Below are the code and all the weights of a small trained network. Each question names an input and a class and asks about switching units off, where a switched-off unit gives its printed mean instead of its output.

import numpy as np


def w(rows, s, z=0):
    codes = np.array(rows[::2]) - 128.0
    scale = np.full(codes.shape[1], s)
    scale[-1] = z or s
    return codes * scale


def norm(h):
    return h / np.sqrt((h * h).mean(-1, keepdims=True) + 1e-5)


def f(y):
    return y / 2 * (1 + np.tanh(0.7978845608 * (y + 0.044715 * y**3)))


def log_softmax(a):
    a = a - a.max(-1, keepdims=True)
    return a - np.log(np.exp(a).sum(-1, keepdims=True))


def net(x, mask):
    res = np.array(x, float).reshape(1, 7) / 4 @ E
    u = 0
    for l in range(2):
        y = f(norm(res) @ A[l][:, :-1].T + A[l][:, -1])
        res = res + np.where(mask[u : u + 4], y, B[l][:, -1]) @ B[l][:, :-1]
        u += 4
    return log_softmax(norm(res)[-1] @ U[:, :-1].T + U[:, -1])


A, B = {}, {}
E = w([
[14,69,113,141,221,162,173,94,90,131,43,157],'x0',
[57,46,45,223,142,202,162,65,124,246,181,2],'x1',
[150,215,67,172,81,28,193,126,142,190,57,98],'x2',
[169,153,92,168,76,114,125,123,163,182,173,62],'x3',
[232,222,217,182,97,162,101,59,208,165,182,94],'x4',
[118,114,135,208,126,111,37,128,200,128,108,172],'x5',
[151,195,153,112,233,160,193,34,239,106,54,138],'x6',
],0.00064)
A[0] = w([
[247,241,85,206,23,35,88,151,222,208,171,42,50],'0.n1',
[198,226,204,95,168,121,142,85,228,72,72,188,12],'0.n2',
[195,133,203,169,135,249,98,43,192,164,250,47,1],'0.n3',
[46,8,25,160,66,166,77,206,36,191,231,34,96],'0.n4',
],0.0017,0.00094)
B[0] = w([
[67,70,178,90,184,193,146,112,27,102,127,154,218],'0.n1',
[205,252,183,127,168,33,165,95,172,106,39,190,155],'0.n2',
[200,165,184,175,54,195,111,70,115,215,229,40,165],'0.n3',
[153,221,173,148,162,99,141,88,189,109,27,181,248],'0.n4',
],0.0014,0.0019)
A[1] = w([
[192,142,142,37,61,80,88,211,114,62,186,157,10],'1.n1',
[83,91,91,74,166,76,150,175,98,74,78,188,43],'1.n2',
[118,111,116,185,50,70,49,187,97,132,126,162,27],'1.n3',
[112,152,50,113,109,91,253,121,75,182,101,56,6],'1.n4',
],0.0028,0.0013)
B[1] = w([
[118,63,6,138,150,105,108,148,225,108,151,94,206],'1.n1',
[153,125,193,119,113,199,131,97,82,145,203,93,249],'1.n2',
[76,165,189,190,48,64,95,152,108,197,92,189,145],'1.n3',
[182,205,35,76,94,72,170,216,74,150,87,50,201],'1.n4',
],0.0022,0.0018)
U = w([
[218,244,207,84,197,68,164,78,214,52,43,217,133],'0',
[43,63,36,206,211,173,149,59,218,176,63,94,6],'1',
[174,55,39,68,86,71,58,217,213,40,218,150,123],'2',
[144,205,15,84,98,76,239,184,32,192,58,28,211],'3',
[40,23,192,40,205,225,154,128,29,54,132,186,150],'4',
[52,117,171,213,28,48,51,189,95,184,97,214,101],'5',
[211,159,214,187,77,234,107,39,144,206,253,36,152],'6',
],0.0057,0.0012)

Each question gives the input, the list of numbers given to net, and the class t.
The units are the neurons (one row each of A and B). Each row of codes is followed by its name. A weight is (code - 128) times the scale printed after its matrix; where a second scale follows, it is the last column's (A, B and U).
mask holds one flag per neuron, layer by layer. A switched-off neuron (its flag False) gives its mean, the last column of its row in B, instead of its output. The means were averaged over made-up inputs and are rounded, as every weight is.
A unit's drop is (log p(t) with every unit on - log p(t) with that unit switched off) / (log p(t) with every unit on - log p(t) with every unit switched off).
The circuit of an input: a set's keep is (log p(t) with only the set's units on - log p(t) with every unit switched off) / (log p(t) with every unit on - log p(t) with every unit switched off). Starting from all 8 units, units are removed one at a time, each time the one whose removal leaves the highest keep (on an exact tie, the one counted first), for as long as the keep stays at least 0.8.
circuit, biggest first: the units of the circuit, biggest drop first
top k neurons: the k neurons with the biggest drops, biggest first
top k neurons in layer l: the k neurons of layer l with the biggest drops, biggest first
drop of u: that unit's drop, to one decimal
input [-2,3,-3,2,-7,3,-3], class 5: circuit, biggest first : [1.n3]
input [3,2,6,8,6,-3,5], class 3: top 3 neurons : [1.n4 1.n2 0.n4]
input [0,-5,-5,3,-5,-3,0], class 2: top 3 neurons : [1.n1 0.n1 0.n4]
input [2,-1,7,8,4,2,3], class 3: top 4 neurons : [0.n4 1.n4 0.n1 1.n2]
input [5,1,-4,-3,0,3,-8], class 5: top 2 neurons : [1.n3 0.n1]
input [-1,7,-1,-3,0,2,-5], class 5: top 3 neurons : [1.n2 1.n1 0.n1]
input [5,-5,7,-6,-4,6,0], class 4: top 2 neurons : [1.n2 0.n4]
input [5,7,0,0,-8,-3,2], class 3: top 2 neurons : [1.n4 0.n1]
input [7,3,-3,5,-2,1,-8], class 5: top 3 neurons : [0.n1 1.n3 0.n4]
input [2,-2,-2,-3,7,-6,-8], class 2: top 3 neurons : [1.n1 1.n2 0.n1]
input [-2,1,4,5,4,8,-5], class 5: top 2 neurons : [1.n3 1.n2]
input [-5,6,-6,7,-5,-5,-7], class 5: top 3 neurons in layer 0 : [0.n4 0.n2 0.n1]
input [-5,7,-8,-3,-2,1,-7], class 5: top 2 neurons in layer 0 : [0.n4 0.n1]
input [1,-8,-4,-3,4,-5,-2], class 2: top neuron in layer 0 : [0.n4]
input [2,-6,-5,5,-2,-3,2], class 2: top 2 neurons in layer 0 : [0.n4 0.n1]
input [7,6,3,5,-7,-1,5], class 3: top 2 neurons in layer 1 : [1.n4 1.n1]
input [5,8,5,-1,0,1,2], class 3: top 2 neurons in layer 1 : [1.n4 1.n1]
input [-7,-6,-4,-5,-5,3,2], class 2: drop of 0.n4 : 0.3
input [-7,0,-6,-2,-8,5,-8], class 5: drop of 1.n3 : 1.9
input [4,0,-8,-4,3,6,-7], class 5: drop of 1.n3 : 0.5
